Below is a small trained network, with its code and all its weights. Each question gives an input and a target symbol and asks what happens when units are switched off, that is, made to give their printed mean instead of their output.

import numpy as np


def w(rows, s, z=0):
    codes = np.array(rows[::2]) - 128.0
    scale = np.full(codes.shape[1], s)
    scale[-1] = z or s
    return codes * scale


def norm(h):
    return h / np.sqrt((h * h).mean(-1, keepdims=True) + 1e-5)


def f(y):
    return y / 2 * (1 + np.tanh(0.7978845608 * (y + 0.044715 * y**3)))


def softmax(a):
    e = np.exp(a - a.max(-1, keepdims=True))
    return e / e.sum(-1, keepdims=True)


def log_softmax(a):
    a = a - a.max(-1, keepdims=True)
    return a - np.log(np.exp(a).sum(-1, keepdims=True))


def net(x, mask):
    ids = ['ΔΦαπτω'.index(c) for c in x.split()]
    T = len(ids)
    res = E[ids] + P[:T]
    r = norm(res)
    for j in range(2):
        rows = slice(2 * j, 2 * j + 2)
        q, k, v = (r @ M[0][rows].T for M in (Q, K, V))
        z = softmax(np.where(np.tri(T) > 0, q @ k.T / 2**0.5, -1e9)) @ v
        o = O[0][rows]
        res = res + np.where(mask[j], z, o[:, -1]) @ o[:, :-1]
    y = f(norm(res) @ A[0][:, :-1].T + A[0][:, -1])
    res = res + np.where(mask[2:18], y, B[0][:, -1]) @ B[0][:, :-1]
    return log_softmax(norm(res)[-1] @ U[:, :-1].T + U[:, -1])


Q, K, V, O, A, B = {}, {}, {}, {}, {}, {}
E = w([
[55,164,156,75],'Δ',
[151,135,52,79],'Φ',
[62,158,150,86],'α',
[144,155,134,254],'π',
[232,92,169,136],'τ',
[109,116,218,55],'ω',
],0.012)
P = w([
[234,254,114,104],'0',
[155,212,100,96],'1',
[138,198,117,105],'2',
[117,179,108,113],'3',
[110,162,102,136],'4',
[105,149,103,158],'5',
[99,127,106,180],'6',
[93,114,105,194],'7',
[86,98,99,210],'8',
],0.0088)
Q[0] = w([
[150,3,114,80],'h0',
[186,125,139,121],'h0',
[157,82,64,121],'h1',
[50,191,90,165],'h1',
],0.016)
K[0] = w([
[149,250,103,128],'h0',
[134,182,112,60],'h0',
[150,181,52,124],'h1',
[136,38,177,154],'h1',
],0.013)
V[0] = w([
[164,104,252,6],'h0',
[56,211,2,60],'h0',
[40,142,202,71],'h1',
[140,9,110,120],'h1',
],0.0065)
O[0] = w([
[104,150,197,205,171],'h0',
[120,54,48,254,203],'h0',
[137,105,193,84,142],'h1',
[139,221,142,160,3],'h1',
],0.0068,0.0045)
A[0] = w([
[111,172,200,135,218],'n0',
[110,69,163,81,156],'n1',
[146,134,110,57,196],'n2',
[118,127,163,140,136],'n3',
[146,156,116,63,168],'n4',
[185,126,38,159,136],'n5',
[230,112,117,176,252],'n6',
[68,117,62,118,161],'n7',
[164,123,54,175,56],'n8',
[128,174,99,58,111],'n9',
[190,102,141,184,117],'n10',
[153,128,10,111,150],'n11',
[108,107,205,159,79],'n12',
[81,153,113,172,181],'n13',
[75,57,112,213,205],'n14',
[142,130,75,47,177],'n15',
],0.011,0.0028)
B[0] = w([
[219,48,96,168,200],'n0',
[196,235,177,209,163],'n1',
[93,52,155,194,147],'n2',
[58,28,79,132,142],'n3',
[133,123,102,219,142],'n4',
[43,124,191,218,227],'n5',
[75,53,120,90,226],'n6',
[81,105,103,75,206],'n7',
[74,131,58,237,202],'n8',
[235,127,93,255,150],'n9',
[97,29,53,23,175],'n10',
[31,70,84,153,221],'n11',
[104,99,193,219,164],'n12',
[189,166,138,37,196],'n13',
[141,198,176,43,253],'n14',
[96,108,133,204,161],'n15',
],0.0051,0.0064)
U = w([
[118,203,124,48,112],'Δ',
[55,142,68,208,24],'Φ',
[149,101,118,98,3],'α',
[153,110,215,204,85],'π',
[236,144,81,105,241],'τ',
[198,255,77,193,132],'ω',
],0.011,0.0015)

Each question gives the input, a string of symbols that net reads in full, and the target symbol t.
The units are the heads (2 rows each of Q, K, V and O) and the neurons (one row each of A and B). Each row of codes is followed by its name. A weight is (code - 128) times the scale printed after its matrix; where a second scale follows, it is the last column's (O, A, B and U).
mask holds one flag per unit, heads first, then neurons. A switched-off unit (its flag False) gives its mean, the last column of its rows in O or B, instead of its output. The means were averaged over made-up inputs and are rounded, as every weight is.
A unit's drop is (log p(t) with every unit on - log p(t) with that unit switched off) / (log p(t) with every unit on - log p(t) with every unit switched off).
most important unit: the unit with the biggest drop
top k neurons: the k neurons with the biggest drops, biggest first
which heads matter: for each layer, one digit per head in row order, 1 if its drop is at least 0.15 and else 0, layers parted by /
drop when u is switched off: that unit's drop, to one decimal
input ω α α Φ α Δ, target Δ: which heads matter	10
input Φ π τ Δ Δ α Φ α, target Δ: most important unit	n14
input α α τ Φ π α ω Δ Δ, target π: which heads matter	11
input π π ω α ω Φ Φ α, target Δ: top 2 neurons	n14, n5
input α τ ω Φ π, target π: which heads matter	10
input ω π π, target π: top 4 neurons	n11, n7, n6, n9
input α α π ω τ π α, target ω: which heads matter	11
input π τ Φ α τ Φ α α Δ, target Δ: which heads matter	00
input π Δ τ α Φ α ω ω Δ, target π: which heads matter	10
input π ω π α, target π: which heads matter	01
input Φ π ω τ τ Δ, target ω: which heads matter	11
input Δ Φ τ π Δ Φ τ π π, target ω: top 3 neurons	n11, n13, n7
input ω α α, target π: drop when n0 is switched off	0.2
input Φ τ α ω α Δ τ Φ π, target ω: drop when n15 is switched off	0.1
input π π Δ ω τ α τ, target α: most important unit	n10
input Φ π τ ω Φ Φ τ, target Φ: drop when n8 is switched off	0.2
